Here is a tiny trained network, its code and every weight. The questions are about switching its units off for an input and a class, where a switched-off unit gives its printed mean instead of its output.

import numpy as np


def w(rows, s, z=0):
    codes = np.array(rows[::2]) - 128.0
    scale = np.full(codes.shape[1], s)
    scale[-1] = z or s
    return codes * scale


def f(y):
    return np.maximum(y, 0)


def log_softmax(a):
    a = a - a.max(-1, keepdims=True)
    return a - np.log(np.exp(a).sum(-1, keepdims=True))


def net(x, mask):
    res = np.array(x, float).reshape(1, 2) / 4 @ E
    y = f(res @ A[0][:, :-1].T + A[0][:, -1])
    res = res + np.where(mask, y, B[0][:, -1]) @ B[0][:, :-1]
    return log_softmax(res[-1] @ U[:, :-1].T + U[:, -1])


A, B = {}, {}
E = w([
[221,121,58,39,211,110,126,128,72],'x0',
[99,66,94,121,92,251,45,50,90],'x1',
],0.011)
A[0] = w([
[146,177,119,117,165,92,180,182,230,160],'n1',
[167,189,194,117,157,88,178,159,153,81],'n2',
[213,152,46,7,169,147,143,136,135,74],'n3',
[139,215,114,117,127,26,191,161,113,107],'n4',
[184,92,62,78,200,107,117,163,94,77],'n5',
[83,77,47,99,83,173,101,35,63,198],'n6',
[100,131,90,61,83,142,32,2,37,91],'n7',
[103,81,99,120,107,197,96,66,139,61],'n8',
[36,123,251,207,58,115,149,154,171,110],'n9',
[85,152,199,193,37,140,163,126,171,67],'n10',
[122,175,198,127,167,88,182,125,165,67],'n11',
[143,159,172,145,110,172,158,123,129,254],'n12',
[155,151,101,57,177,120,123,118,85,194],'n13',
[152,144,135,137,163,124,135,87,97,234],'n14',
[155,173,177,95,66,136,104,108,172,249],'n15',
[68,114,151,175,111,138,119,124,165,74],'n16',
[60,140,144,179,104,140,127,170,115,204],'n17',
[63,118,227,142,58,130,122,119,220,64],'n18',
[185,181,195,137,174,55,158,164,190,78],'n19',
[97,33,141,92,111,211,74,91,90,86],'n20',
[116,188,165,74,128,91,191,212,123,204],'n21',
[120,127,75,64,212,127,133,159,60,56],'n22',
],0.0099)
B[0] = w([
[105,181,146,91,147,144,87,115,152,214],'n1',
[141,162,179,71,113,197,132,105,151,186],'n2',
[121,92,90,149,122,186,192,216,78,214],'n3',
[116,182,149,96,92,153,148,125,168,211],'n4',
[130,114,81,121,107,177,184,216,58,200],'n5',
[68,179,158,131,136,114,109,98,198,253],'n6',
[102,170,174,77,105,147,121,173,138,221],'n7',
[164,140,193,2,81,186,166,155,141,186],'n8',
[114,128,93,133,142,160,191,168,68,242],'n9',
[141,66,86,116,89,188,174,164,82,203],'n10',
[167,157,192,46,112,167,163,174,117,171],'n11',
[76,146,104,179,193,86,35,94,118,210],'n12',
[108,177,50,126,199,142,118,131,91,220],'n13',
[52,184,51,203,207,61,82,78,114,200],'n14',
[82,176,24,162,213,76,37,131,159,207],'n15',
[162,120,113,118,100,161,149,171,83,168],'n16',
[89,164,75,188,137,119,128,147,121,205],'n17',
[131,92,102,123,111,211,212,179,60,202],'n18',
[158,146,163,45,119,151,128,186,182,203],'n19',
[107,172,214,76,86,165,130,129,145,213],'n20',
[84,166,153,147,152,140,90,98,176,227],'n21',
[156,76,112,147,88,189,157,226,55,180],'n22',
],0.01,0.015)
U = w([
[125,102,64,140,118,147,160,162,25,78],'0',
[122,149,252,82,112,140,111,132,202,117],'1',
[88,146,41,196,175,71,41,98,148,253],'2',
[143,71,133,144,141,122,101,96,112,103],'3',
[138,111,150,141,107,84,136,110,120,97],'4',
[172,103,143,145,122,131,103,113,165,95],'5',
[159,110,161,139,95,94,137,138,118,105],'6',
],0.017,0.0058)

Each question gives the input, the list of numbers given to net, and the class t.
The units are the neurons (one row each of A and B). Each row of codes is followed by its name. A weight is (code - 128) times the scale printed after its matrix; where a second scale follows, it is the last column's (A, B and U).
mask holds one flag per neuron, in row order. A switched-off neuron (its flag False) gives its mean, the last column of its row in B, instead of its output. The means were averaged over made-up inputs and are rounded, as every weight is.
A unit's drop is (log p(t) with every unit on - log p(t) with that unit switched off) / (log p(t) with every unit on - log p(t) with every unit switched off).
most important unit: the unit with the biggest drop
k most important neurons: the k neurons with the biggest drops, biggest first
drop of u: that unit's drop, to one decimal
input [-6,7], class 1: most important unit -> n20
input [7,8], class 1: 3 most important neurons -> (n6 n20 n7)
input [-7,8], class 1: 4 most important neurons -> (n20 n6 n8 n7)
input [6,-7], class 1: 2 most important neurons -> (n19 n4)
input [-7,-7], class 0: 2 most important neurons -> (n9 n10)
input [2,-3], class 2: 3 most important neurons -> (n20 n8 n7)
input [0,-3], class 2: 2 most important neurons -> (n20 n8)
input [3,-1], class 2: 3 most important neurons -> (n18 n9 n10)
input [-3,-4], class 1: 3 most important neurons -> (n13 n11 n19)
input [3,2], class 2: 3 most important neurons -> (n18 n9 n10)
input [-6,-6], class 0: 4 most important neurons -> (n9 n10 n18 n6)
input [-3,1], class 2: 2 most important neurons -> (n3 n5)
input [-2,-3], class 2: 2 most important neurons -> (n20 n8)
input [-3,-2], class 2: 2 most important neurons -> (n3 n5)
input [-8,-7], class 0: most important unit -> n9
input [-3,-3], class 2: drop of n5 -> 0.3
